cols: R Y M C Q N E
k910: [151 110  72 124 157 130 142]
k522: [130 125  95 129 140 182 135]
k618: [184 110  72 125 129 140 127]
k481: [163 119 130  94 131 140 136]
k872: [159 110 183 110 129 141 117]
col: [110 119 110] -> Y
rest: [183 110 129 141] -> [117]
col: [124 129 125] -> C
rest: [ 72 125 129] -> [140 127]
rest: [ 72 125 129 140] -> [127]
rest: [110  72 124 157 130] -> [142]
rest: [129 141] -> [117]

cols: D H J S
k51: [128 132 138 182]
k854: [ 72  44 110  61]
k733: [ 72  45 120  75]
rest: [128 132] -> [138 182]
col: [110 120] -> J
rest: [72 45] -> [120  75]
col: [138 110] -> J

cols: B G T P F V
k448: [176 192  82 116 116  94]
k280: [ 84 153 193  43  69 124]
k930: [ 84 153 192 116 117  94]
k148: [176 192  83 144  69 123]
rest: [ 82 116] -> [116  94]
col: [193 192] -> T
rest: [176 192  83] -> [144  69 123]
rest: [ 84 153 193] -> [ 43  69 124]
rest: [116 116] -> [94]

cols: tof Digu nete Zuf lek fere febeb bera zoz zos
k878: [194  55 110 219  46 218 136 196  89  68]
k511: [194  55 110 219  46 218 136 196  96 106]
k240: [122 139 104  63 141  66 130 119  97 120]
rest: [ 66 130 119  97] -> [120]
col: [110 110] -> nete
col: [194 194] -> tof

cols: bipi muz keguz vur Lari nakun forut dadaf
k18: [175 172  85 132 164 153 110  72]
k94: [174 172  85  64 164 153 110  72]
k178: [174 172  86 132 164  98 200  97]
which: [174 172  86 132 164  98 200  97] -> k178
rest: [172  85  64 164 153] -> [110  72]
col: [153  98] -> nakun
col: [72 97] -> dadaf
rest: [175 172  85 132 164] -> [153 110  72]
rest: [172  85  64] -> [164 153 110  72]

cols: Z A K L
k653: [ 51  77  70 113]
k912: [135 100 114  72]
k395: [134 100 115  72]
k675: [ 51  77  70 114]
rest: [134 100] -> [115  72]
col: [113  72] -> L
col: [ 72 114] -> L
rest: [135 100] -> [114  72]
which: [135 100 114  72] -> k912
col: [113  72  72] -> L
which: [ 51  77  70 114] -> k675

cols: silu bek Fiva Fov
k690: [163 132 188 216]
k444: [151 163 169 136]
k235: [163 132 188 115]
k559: [162 132 183 220]
k197: [149 227  56 123]
col: [132 163 132 132] -> bek
col: [132 227] -> bek
col: [169 188 183] -> Fiva
col: [188 183  56] -> Fiva
rest: [149 227] -> [ 56 123]
col: [220 123] -> Fov

cols: kir gaku Med Ginul Fama lifi pov guzur Tegun rikop
k323: [125 131 134 156 118 101 122 139 126  70]
k260: [118 133 107 150 129 111 114 126 152 142]
k349: [144 138 120 153 119 128 164 128 105  71]
k347: [118 133 107 150 109 111 114 126 152 142]
k325: [136 140 132 137  82 139 150 162 146 227]
k840: [118 137 127 110  92 107 121 135  90 145]
k713: [145 137 128  92  95 175 134 109 120 126]
rest: [137 128] -> [ 92  95 175 134 109 120 126]
col: [146  90 120] -> Tegun
col: [132 127] -> Med
rest: [137  82 139] -> [150 162 146 227]
col: [107 132 127 128] -> Med

cols: fakin lepo falam ninug kudi
k590: [140 151 146  90 159]
k630: [154 152 146  90 130]
k48: [155 123 107 187 138]
k168: [180 162 162 126 163]
col: [155 180] -> fakin
rest: [151 146  90] -> [159]

cols: Ren dogak rafil Ped
k140: [130 178  56 148]
k807: [131 178  56 147]
k661: [131 178  57 147]
k730: [131 179 148  81]
rest: [130 178  56] -> [148]
which: [131 178  57 147] -> k661
rest: [131 179 148] -> [81]
col: [ 57 148] -> rafil
which: [131 179 148  81] -> k730
col: [ 56  57 148] -> rafil

cols: Paget tor Fik lizes nono Sesa
k352: [138 157 102 148 128  70]
k611: [ 59 124 104 138 179  37]
k757: [ 81 120  88 122  92 146]
col: [102 104] -> Fik
col: [138 122] -> lizes
col: [148 138] -> lizes
rest: [138 157] -> [102 148 128  70]

cols: fudus fir Deluz fupi
k775: [ 77 169 118 129]
k710: [198 114 148 157]
k33: [182 128 129 148]
k2: [182 128 129 124]
rest: [ 77 169] -> [118 129]
col: [157 148] -> fupi
which: [ 77 169 118 129] -> k775

cols: kan zubor Fito Pupuz zik fepo lalur zot pevo Retu
k637: [221 161  98 144  88 147  51 120  87  65]
k516: [134 110 117 108 133 124  77  88 108  65]
k633: [117 171 132 126 133 120 144 131 137 130]
k244: [221 161  98 144  88 147  51 152 137 163]
k428: [ 65  90 141 100 160 124 157  99 137 114]
k353: [134 130 122 126 124 124 117 120 123 114]
k727: [100  90 122  91 151 120  77  77 108  49]
k192: [221 161  98 144  88 147  51 120 116  65]
k547: [152 161 127 161  97 101 144 163 144 179]
k433: [117 170 132 126 133 120 144 131 137 130]
k721: [ 83 130 146 135 133 116 184 152 159 195]
rest: [117 171] -> [132 126 133 120 144 131 137 130]
rest: [117 120] -> [123 114]
col: [ 65 130 163 114 114  49] -> Retu
col: [124 151  88  97] -> zik
col: [163 131 152] -> zot
col: [114 114  49  65 179] -> Retu
col: [ 90 161 161] -> zubor

cols: bota gis rifar lopo nilal rik Kasaz Gol levu Dakev
k486: [152 129 178 202 169 123 206 161 202 184]
k193: [138 126 174 212 148 142  99 211 202 183]
k456: [220 131 116 194 221 142 100 211  95 181]
col: [152 138] -> bota
col: [169 148] -> nilal
rest: [142 100 211] -> [ 95 181]
col: [183 181] -> Dakev
rest: [123 206] -> [161 202 184]

cols: Gup Tozil lag Goto zol
k524: [102 113 122 186 122]
k418: [124 137 180  97 151]
k253: [134 141 186 107 150]
k96: [133 115  72  95 127]
k681: [ 54 155 110 185 120]
k86: [118 158 123 186 122]
k741: [222 113  80  86 129]
k526: [ 98 136 181  96 151]
k977: [102 113  80  85 130]
k252: [103 115  73  95 126]
col: [186  72 110 123  80 181  80  73] -> lag
col: [186  97 107  95 185 186] -> Goto
col: [123  80 181] -> lag

cols: sop Tidu nura Vipo Lamod bibul
k342: [155 131 106 131  92 117]
k772: [ 92  94 165 134 159 103]
k112: [110 100 139 129 155 110]
k939: [ 95  97 162 128 158 104]
k163: [ 92  94 165 124 155 111]
k238: [100  96 151 132 155 112]
k510: [110 100 139 129 135 127]
k623: [110  99 139 129 150 101]
col: [117 103 110 104] -> bibul
rest: [155 131 106] -> [131  92 117]
col: [111 112 127] -> bibul
rest: [110 100 139 129 155] -> [110]
col: [128 124 132] -> Vipo
col: [129 128 124] -> Vipo
rest: [ 97 162 128] -> [158 104]

cols: Duzus duval nari Dovo
k832: [102 222  93 170]
k593: [148 113 138  89]
k745: [102 222 127 128]
k827: [ 66  85 153 131]
k725: [124 144 123 136]
k587: [128 128 129 129]
k800: [ 66  86 153 129]
k642: [116 129 126 115]
k3: [120 131 138 137]
rest: [148 113 138] -> [89]
col: [ 93 138 127 153 123 129 153 126] -> nari
col: [144 128  86 129 131] -> duval
rest: [ 66  86 153] -> [129]

cols: mirot Levud feki vuges kozas
k798: [171 160 166 184 166]
k700: [171 160 166 180 149]
k952: [146 127 143  40 121]
k401: [123 119 150 148 122]
k29: [146 127 143  40 135]
k159: [ 70  76 139 161  68]
k934: [194 180 116 197 193]
k673: [168 160 122 162  68]
k905: [112 104 149  78 106]
k484: [176 151 157  74 165]
col: [166 143 150 143 139 116 122] -> feki
col: [143 150 143 139 116] -> feki
rest: [168 160 122 162] -> [68]
col: [121 122 135  68] -> kozas

cols: Geb makuz repap Mevod pilo Pofuv guri mel Morup Bodam
k845: [107 108  60 142 163 141  55 122 130  46]
k584: [ 99 172 196 126 198 141  55  96 118 148]
k975: [128  83  41 115 199 141  55 121 128 137]
k665: [128  83  41 131 199 141  55 121 128 137]
col: [83 83] -> makuz
rest: [107 108  60 142 163] -> [141  55 122 130  46]
rest: [131 199] -> [141  55 121 128 137]
which: [ 99 172 196 126 198 141  55  96 118 148] -> k584
which: [128  83  41 131 199 141  55 121 128 137] -> k665

cols: Dos tika bepob gub Gekar gir Gat Kido
k777: [188 114 186 178 185 149  77 138]
k132: [175 135  63 187  67 216 153 106]
k883: [188 114 186 178 186 177 134 151]
k712: [200 144 103 165 105 168  94 145]
rest: [186 178 185] -> [149  77 138]
rest: [188 114 186 178 185] -> [149  77 138]
col: [185  67] -> Gekar

cols: Sada Lako zam Mised
k74: [ 99 146  75 215]
k171: [196 163 163 167]
k483: [167 201 174 139]
col: [163 201] -> Lako
col: [ 75 163] -> zam

cols: fev tum zap Vopig
k888: [137 131 211 135]
k475: [138 131 211 131]
k314: [137 131 212 136]
rest: [138 131 211] -> [131]
which: [138 131 211 131] -> k475
col: [131 136] -> Vopig
rest: [137 131 212] -> [136]
rest: [131 212] -> [136]
rest: [138 131] -> [211 131]

cols: rugo dep Kib Lup vot konis nikar Sumom zopig
k533: [146 177 152 141 190  79 122 129 152]
k72: [181 149 160 172 168  76 114 183 163]
k735: [160 108 127 195 150  65 131  98 215]
k820: [177 135 167 206 160  57 135 135 141]
k202: [204 102 123 191 192 129 137 171 142]
k216: [190 104 153 205 161  79 142 155 115]
k667: [168 109 127 195 152  94 130 109 192]
k739: [167 109 118 194 145  88 123  95 213]
col: [168 150] -> vot
col: [150 160] -> vot
col: [137 142] -> nikar
rest: [108 127] -> [195 150  65 131  98 215]
col: [167 123] -> Kib
col: [79 94 88] -> konis

cols: deza soro mazug zavuf mamog Lilol Fabe Midun dig nov
k880: [ 65 202  58  68  91  70 206 172 202  59]
k503: [139 148 114 100 158 193 156  72  97  60]
k811: [ 83 148 113 205 165 185 119 204 130  80]
k614: [ 77 197  78 205 165 185 119 204 130  80]
k752: [ 90  85  61 191  92  70 206 172 202  59]
k78: [140 148 114 100 158 110 162  84  61 109]
col: [158 165 165  92] -> mamog
rest: [ 83 148] -> [113 205 165 185 119 204 130  80]
rest: [140 148 114 100] -> [158 110 162  84  61 109]
col: [59 60 80 80 59] -> nov
rest: [140 148 114 100 158] -> [110 162  84  61 109]

cols: Fova gil vavok lofu mefus vunev bizab
k789: [134 117 156  90 104  91 139]
k408: [113 140 126 135 127 124 136]
k440: [136  94 141 134 127 138  95]
k368: [135  91 122 119 131 138  87]
k744: [135  90 122 114 127 125  99]
k272: [ 52 173 128 162 140 138 151]
k304: [135 120 151 163 150 167 124]
k501: [179 121 151 163 150 103 180]
k957: [ 71 167 132 153 146 142 145]
k187: [ 59 170 132 161 145 143 148]
col: [ 91 124 138] -> vunev
rest: [132 153 146] -> [142 145]
rest: [ 52 173 128 162] -> [140 138 151]
rest: [120 151 163 150] -> [167 124]
rest: [135  91 122] -> [119 131 138  87]
col: [ 91 124 138 138 125 138 167 103 142] -> vunev

cols: mis Ser Rep fubo mep bukug Videv sis les befit
k958: [103 130 179 134 180  73 196 224 169 104]
k45: [151 137 159 125 132 153 103 118 154 115]
k303: [113 116  89  75 155 137 130 163 146  83]
k953: [160  84 131 137 218 137 156 151 155 146]
k699: [118 144 119  76 155 137 128 134 171 117]
k161: [146 106 126 115 125 153 170 142  89 131]
k620: [ 69 143 119  76 155 136 156 150 106  97]
rest: [ 76 155 137] -> [128 134 171 117]
rest: [136 156] -> [150 106  97]
col: [131 119] -> Rep
rest: [119  76 155 137] -> [128 134 171 117]
col: [ 89 106] -> les
rest: [143 119  76] -> [155 136 156 150 106  97]
col: [179 159] -> Rep

cols: vutid buzu finab dal
k106: [136 130 129 103]
k846: [126 130 128 103]
k621: [149  91 146  74]
k289: [146 183 124 120]
k698: [206 149 140  56]
k250: [177 152 125  90]
rest: [136 130] -> [129 103]
col: [103 103  74 120] -> dal
col: [120  56] -> dal

cols: tokuv didos Mobiv Kovuf vemif dode gik Sabev zamot
k806: [144 114  90 137 129 100 116 144  87]
k491: [ 62 185  79 168 167  83 149  77  88]
k986: [183  78 169  60  80 181  83 189 152]
k229: [ 65 102 194 213  64 207  48  96 184]
k885: [ 74 102 195 213  64 100 115  83  72]
rest: [ 90 137 129 100 116] -> [144  87]
col: [116 149  83  48] -> gik
col: [ 88 152 184] -> zamot
rest: [102 194 213  64] -> [207  48  96 184]
col: [181 207] -> dode
col: [185  78 102] -> didos
rest: [114  90] -> [137 129 100 116 144  87]

cols: pefav Nolok tibap dar bip Pef fege
k893: [116  59 162  96 170 107 160]
k320: [113  93  94 117  85 135 119]
k298: [104 109 112 156 185  86 133]
k69: [116 153 149 163 134 144 172]
k787: [166 133  91  31 133 103 152]
k751: [116  47 125  90 129 123 111]
k573: [130 138 160 164 161 138 110]
k410: [153 117 141  50 127 147 168]
k259: [117 154 132 167 190 111 148]
k687: [ 96  94 126 172 179 102 103]
rest: [133  91] -> [ 31 133 103 152]
rest: [109 112 156 185  86] -> [133]

cols: Varab mar goz sonu las Dom fitiv
k93: [139 128 200 157 130  65 156]
k784: [ 42 123 125 114 129  65 156]
k415: [143 144 134 156 130  65 156]
rest: [156 130  65] -> [156]
col: [ 42 143] -> Varab
col: [125 134] -> goz
rest: [200 157] -> [130  65 156]

cols: tanek duzod Sil tevit
k322: [131  65 110 127]
k734: [120 198 137 125]
k779: [120 198 138 125]
col: [120 120] -> tanek
col: [137 138] -> Sil
rest: [198 138] -> [125]
rest: [ 65 110] -> [127]
which: [131  65 110 127] -> k322
rest: [120 198 137] -> [125]

cols: Zub kedi Nabi banir Mul Lamor
k585: [133  78 128 115 167 127]
k150: [139 130 129 219  85 132]
k790: [ 75 143 128  66 140 131]
k269: [177 143 128  66 140 130]
k546: [149 130 128  80 125 129]
k231: [151 116 128  83 134 125]
col: [127 132 131] -> Lamor
which: [133  78 128 115 167 127] -> k585
rest: [130 128] -> [ 80 125 129]
col: [219  66  66  80  83] -> banir
rest: [ 75 143 128  66] -> [140 131]
col: [139  75] -> Zub

cols: nopo rivur rume Vepi pavo susab
k277: [ 54  71 130 161 119  54]
k273: [ 84  84  61 162 119  84]
k610: [ 57 112 132 171 166  57]
k263: [ 67 124 183 134 177  67]
k99: [102 170 159 189 165 102]
k236: [138 168  87 210 122 138]
rest: [162 119] -> [84]
rest: [ 87 210] -> [122 138]
rest: [134 177] -> [67]
col: [134 189] -> Vepi
which: [138 168  87 210 122 138] -> k236
col: [ 61 132 183] -> rume
which: [ 84  84  61 162 119  84] -> k273

cols: rupe Pob Sodiz baf beku zuki sem
k295: [125 205 102  83 107  82 136]
k359: [104 178 102 101 202 119  92]
k180: [117 209 102  83 162 108  92]
k58: [187 153 102  71  90 152  92]
k246: [147 166 102  83  70  92 168]
k509: [ 88 160 101  83 212 119  92]
k85: [147 167 102  83 107 187  92]
k683: [162 161 102  83 107 156  92]
k644: [176 160 102  61 107 152  92]
k147: [162 160 102  75  59 119 133]
rest: [162 160] -> [102  75  59 119 133]
rest: [167 102  83] -> [107 187  92]
rest: [153 102] -> [ 71  90 152  92]
col: [102 102 102 102 101 102 102] -> Sodiz
rest: [147 166] -> [102  83  70  92 168]

